Below are the code and all the weights of a small trained network. Each question names an input and a target symbol and asks about switching units off, where a switched-off unit gives its printed mean instead of its output.

import numpy as np


def w(rows, s, z=0):
    codes = np.array(rows[::2]) - 128.0
    scale = np.full(codes.shape[1], s)
    scale[-1] = z or s
    return codes * scale


def f(y):
    return y / 2 * (1 + np.tanh(0.7978845608 * (y + 0.044715 * y**3)))


def softmax(a):
    e = np.exp(a - a.max(-1, keepdims=True))
    return e / e.sum(-1, keepdims=True)


def log_softmax(a):
    a = a - a.max(-1, keepdims=True)
    return a - np.log(np.exp(a).sum(-1, keepdims=True))


def net(x, mask):
    ids = ['αβγζηξτψω'.index(c) for c in x.split()]
    T = len(ids)
    res = E[ids] + P[:T]
    r = res
    for j in range(3):
        rows = slice(4 * j, 4 * j + 4)
        q, k, v = (r @ M[0][rows].T for M in (Q, K, V))
        z = softmax(np.where(np.tri(T) > 0, q @ k.T / 4**0.5, -1e9)) @ v
        o = O[0][rows]
        res = res + np.where(mask[j], z, o[:, -1]) @ o[:, :-1]
    y = f(res @ A[0][:, :-1].T + A[0][:, -1])
    res = res + np.where(mask[3:27], y, B[0][:, -1]) @ B[0][:, :-1]
    return log_softmax(res[-1] @ U[:, :-1].T + U[:, -1])


Q, K, V, O, A, B = {}, {}, {}, {}, {}, {}
E = w([
[179,167,137,169,69,203,87,144,65],'α',
[160,188,117,105,73,148,150,19,165],'β',
[221,55,2,108,128,142,99,106,133],'γ',
[155,148,143,115,180,187,31,97,177],'ζ',
[182,101,176,95,127,180,204,176,153],'η',
[117,129,136,202,217,171,150,110,149],'ξ',
[150,123,142,81,207,113,150,74,16],'τ',
[90,200,67,75,153,135,144,186,114],'ψ',
[220,178,139,154,171,58,125,175,155],'ω',
],0.0078)
P = w([
[86,45,112,143,95,133,117,106,147],'0',
[175,116,101,64,162,197,129,94,156],'1',
[176,126,110,78,186,205,139,111,145],'2',
[188,144,106,101,172,181,157,120,133],'3',
[179,158,115,117,162,163,169,115,132],'4',
[167,180,109,133,169,150,178,116,117],'5',
[174,190,123,141,163,135,186,126,112],'6',
[164,204,134,161,160,119,190,130,99],'7',
[161,224,131,173,161,103,204,126,100],'8',
[157,239,130,181,160,92,209,121,98],'9',
[152,254,135,188,151,77,221,124,79],'10',
],0.0051)
Q[0] = w([
[220,251,64,189,167,229,238,147,140],'head 0',
[18,25,174,123,100,129,126,170,169],'head 0',
[169,121,170,162,166,191,206,56,83],'head 0',
[129,28,210,177,29,27,25,130,190],'head 0',
[13,48,171,88,117,50,91,158,89],'head 1',
[191,200,50,131,187,145,145,116,106],'head 1',
[100,87,191,94,114,118,95,72,118],'head 1',
[101,144,114,106,91,119,109,147,166],'head 1',
[101,63,138,135,75,147,96,123,144],'head 2',
[62,99,177,98,117,74,67,126,128],'head 2',
[114,91,161,121,108,119,106,149,141],'head 2',
[126,108,146,116,95,176,130,99,143],'head 2',
],0.022)
K[0] = w([
[134,186,182,132,161,89,219,106,99],'head 0',
[147,78,67,101,145,63,100,109,126],'head 0',
[78,119,86,106,165,102,181,176,95],'head 0',
[102,7,123,94,123,221,94,77,156],'head 0',
[251,156,128,121,168,168,192,140,127],'head 1',
[41,52,118,152,100,85,138,173,114],'head 1',
[157,190,125,112,160,122,173,85,128],'head 1',
[145,143,153,92,172,127,59,167,131],'head 1',
[169,154,120,112,176,175,138,123,136],'head 2',
[204,171,118,56,130,159,129,126,100],'head 2',
[156,162,114,124,123,145,132,123,123],'head 2',
[109,127,93,155,164,139,135,149,124],'head 2',
],0.022)
V[0] = w([
[180,148,170,212,101,182,133,52,127],'head 0',
[73,131,107,122,129,193,132,65,78],'head 0',
[138,190,55,153,101,129,32,106,166],'head 0',
[171,131,139,114,145,38,104,95,39],'head 0',
[161,149,225,109,155,168,145,119,173],'head 1',
[95,179,128,115,118,114,106,31,139],'head 1',
[189,123,145,116,180,131,156,79,41],'head 1',
[139,93,132,59,190,131,51,134,166],'head 1',
[236,170,86,117,143,96,182,131,195],'head 2',
[153,252,129,54,188,159,114,177,106],'head 2',
[163,86,146,76,39,170,72,125,92],'head 2',
[59,42,120,25,101,121,190,117,117],'head 2',
],0.011)
O[0] = w([
[56,76,115,85,91,174,54,93,133,140],'head 0',
[131,148,66,155,145,90,58,134,104,113],'head 0',
[78,101,183,150,124,84,119,207,106,92],'head 0',
[178,67,76,125,139,157,171,154,106,180],'head 0',
[68,150,154,92,117,138,147,63,113,24],'head 1',
[92,122,105,90,161,109,155,182,93,181],'head 1',
[120,114,209,108,113,149,141,157,170,70],'head 1',
[171,117,155,87,188,93,157,91,86,247],'head 1',
[112,176,131,44,144,104,67,139,204,106],'head 2',
[197,97,85,44,120,196,82,106,132,44],'head 2',
[145,179,154,121,52,103,147,147,54,213],'head 2',
[131,133,76,132,93,81,255,112,142,59],'head 2',
],0.0081,0.0014)
A[0] = w([
[180,116,149,115,172,71,144,96,172,108],'neuron 0',
[120,191,83,180,173,107,86,72,90,124],'neuron 1',
[58,93,158,131,142,74,99,105,77,71],'neuron 2',
[176,100,193,189,143,154,113,92,117,132],'neuron 3',
[139,126,86,176,117,113,172,133,99,103],'neuron 4',
[129,199,69,121,125,86,67,112,96,124],'neuron 5',
[95,179,150,100,154,204,160,134,115,126],'neuron 6',
[117,123,96,169,143,115,78,176,138,121],'neuron 7',
[72,188,122,191,182,194,146,143,188,124],'neuron 8',
[107,136,96,84,207,122,167,109,178,140],'neuron 9',
[205,105,169,160,117,137,119,76,124,129],'neuron 10',
[138,118,109,66,46,57,122,122,96,145],'neuron 11',
[172,107,144,98,199,131,105,199,82,129],'neuron 12',
[66,73,111,102,121,231,163,75,108,158],'neuron 13',
[115,98,121,160,151,168,134,220,120,146],'neuron 14',
[86,122,90,62,90,200,127,116,109,145],'neuron 15',
[54,115,79,197,83,103,137,175,254,59],'neuron 16',
[144,92,94,162,44,78,238,131,31,2],'neuron 17',
[172,133,132,208,84,156,129,124,187,123],'neuron 18',
[123,48,123,141,40,70,133,164,143,90],'neuron 19',
[85,192,245,113,146,129,129,125,121,176],'neuron 20',
[155,98,141,123,168,128,172,70,29,126],'neuron 21',
[78,132,120,103,27,131,105,130,104,35],'neuron 22',
[165,157,112,82,94,132,111,179,191,119],'neuron 23',
],0.0076,0.0055)
B[0] = w([
[140,136,169,118,211,117,171,86,179,170],'neuron 0',
[133,144,125,145,171,71,60,37,65,222],'neuron 1',
[125,124,134,121,136,213,53,121,163,104],'neuron 2',
[183,78,219,141,152,133,139,94,149,184],'neuron 3',
[130,132,151,116,92,88,184,119,33,167],'neuron 4',
[173,186,112,111,142,122,76,65,50,194],'neuron 5',
[61,144,86,144,69,127,105,160,176,199],'neuron 6',
[176,101,109,146,160,108,106,162,95,130],'neuron 7',
[152,65,106,157,54,38,94,134,134,191],'neuron 8',
[103,88,82,130,188,36,179,93,182,228],'neuron 9',
[194,101,222,108,134,140,138,81,129,186],'neuron 10',
[165,161,106,125,151,198,220,155,62,142],'neuron 11',
[118,101,111,117,199,182,76,237,109,235],'neuron 12',
[60,40,62,168,82,171,96,92,172,191],'neuron 13',
[156,44,127,153,124,86,136,212,92,178],'neuron 14',
[76,117,69,133,62,183,142,115,123,165],'neuron 15',
[114,198,146,49,225,179,179,100,123,105],'neuron 16',
[129,134,95,71,172,193,7,158,223,150],'neuron 17',
[217,111,157,112,67,109,129,128,128,158],'neuron 18',
[122,139,41,174,123,59,151,111,94,99],'neuron 19',
[25,185,237,116,103,123,112,165,155,238],'neuron 20',
[94,132,171,128,139,194,199,137,106,253],'neuron 21',
[65,83,213,169,177,88,192,83,102,108],'neuron 22',
[184,177,84,105,91,126,107,158,183,148],'neuron 23',
],0.011,0.003)
U = w([
[143,129,179,157,52,190,60,143,50,170],'α',
[104,198,143,91,56,117,168,3,149,126],'β',
[204,73,43,112,164,156,148,88,96,165],'γ',
[109,115,137,85,170,132,4,89,191,92],'ζ',
[128,79,168,88,99,163,201,181,202,192],'η',
[80,43,162,221,162,65,112,84,117,2],'ξ',
[59,128,163,83,208,185,148,79,76,27],'τ',
[54,179,42,109,121,83,136,178,84,160],'ψ',
[188,192,188,114,178,48,151,155,109,203],'ω',
],0.004,0.002)

Each question gives the input, a string of symbols that net reads in full, and the target symbol t.
The units are the heads (4 rows each of Q, K, V and O) and the neurons (one row each of A and B). Each row of codes is followed by its name. A weight is (code - 128) times the scale printed after its matrix; where a second scale follows, it is the last column's (O, A, B and U).
mask holds one flag per unit, heads first, then neurons. A switched-off unit (its flag False) gives its mean, the last column of its rows in O or B, instead of its output. The means were averaged over made-up inputs and are rounded, as every weight is.
A unit's drop is (log p(t) with every unit on - log p(t) with that unit switched off) / (log p(t) with every unit on - log p(t) with every unit switched off).
The circuit of an input: a set's keep is (log p(t) with only the set's units on - log p(t) with every unit switched off) / (log p(t) with every unit on - log p(t) with every unit switched off). Starting from the 12 units with the biggest drops (on a tie, the unit counted first), units are removed one at a time, each time the one whose removal leaves the highest keep (on an exact tie, the one counted first), for as long as the keep stays at least 0.8.
units of the circuit, in order: the units of the circuit, biggest drop first
unit that matters most: the unit with the biggest drop
top k neurons: the k neurons with the biggest drops, biggest first
which heads matter: for each layer, one digit per head in row order, 1 if its drop is at least 0.15 and else 0, layers parted by /
input τ ψ α τ α η α β ξ β η, target η: units of the circuit, in order : [head 1; neuron 1; neuron 5]
input τ γ ζ τ τ γ τ ξ ω, target η: units of the circuit, in order : [head 0; head 1; neuron 1]
input α α γ ξ ω ζ γ ω τ, target η: units of the circuit, in order : [head 0; neuron 1; neuron 21]
input ζ ζ γ ψ β γ ψ ζ τ, target τ: which heads matter : 010
input ψ η ψ ψ ω ψ α α τ τ, target γ: units of the circuit, in order : [head 0; neuron 20]
input ω α ψ ψ ψ, target ζ: which heads matter : 001
input ω ω η η τ ψ ζ, target ζ: units of the circuit, in order : [head 2; neuron 21]
input ζ ζ ζ β ψ β β ω ξ, target η: units of the circuit, in order : [head 0; neuron 1]
input α η β η β ξ γ β α β β, target α: units of the circuit, in order : [head 2; neuron 9; head 0]
input η ξ β, target β: which heads matter : 010
input ω η ω ω γ β ξ η γ, target ζ: units of the circuit, in order : [head 2; head 0]
input τ ψ η ψ α η ζ ω γ, target η: which heads matter : 110
input α β γ, target α: unit that matters most : head 2
input γ ψ ξ, target ω: which heads matter : 110
input ξ ξ ψ ω ξ β ω ω α η, target η: which heads matter : 100
input γ ψ ζ ζ β ω η ζ ψ ψ ξ, target ω: unit that matters most : head 1
input ω β α α η ω η ζ α ξ β, target ζ: units of the circuit, in order : [head 2; head 0]
input α η η ξ, target α: which heads matter : 011
input α α η α ζ, target α: which heads matter : 011
input γ ψ γ, target ω: unit that matters most : head 0
input ψ β ψ β ζ ψ τ ξ α, target γ: units of the circuit, in order : [head 2; neuron 20; head 0]
input η β ψ ξ γ ψ α η ζ, target β: which heads matter : 110
input η τ ζ η η, target β: top 2 neurons : [neuron 12; neuron 14]
input τ ψ ω ψ β, target η: top 2 neurons : [neuron 1; neuron 5]
input α ζ β, target α: which heads matter : 001
input ξ ψ γ η γ η γ β γ ω ξ, target ξ: which heads matter : 001
input β τ ζ ζ η τ ζ ζ, target γ: which heads matter : 100
input β ω ψ β α α, target ψ: unit that matters most : head 1
input ψ η τ γ, target γ: which heads matter : 101
input ω β η τ τ ψ ξ β, target ζ: which heads matter : 001
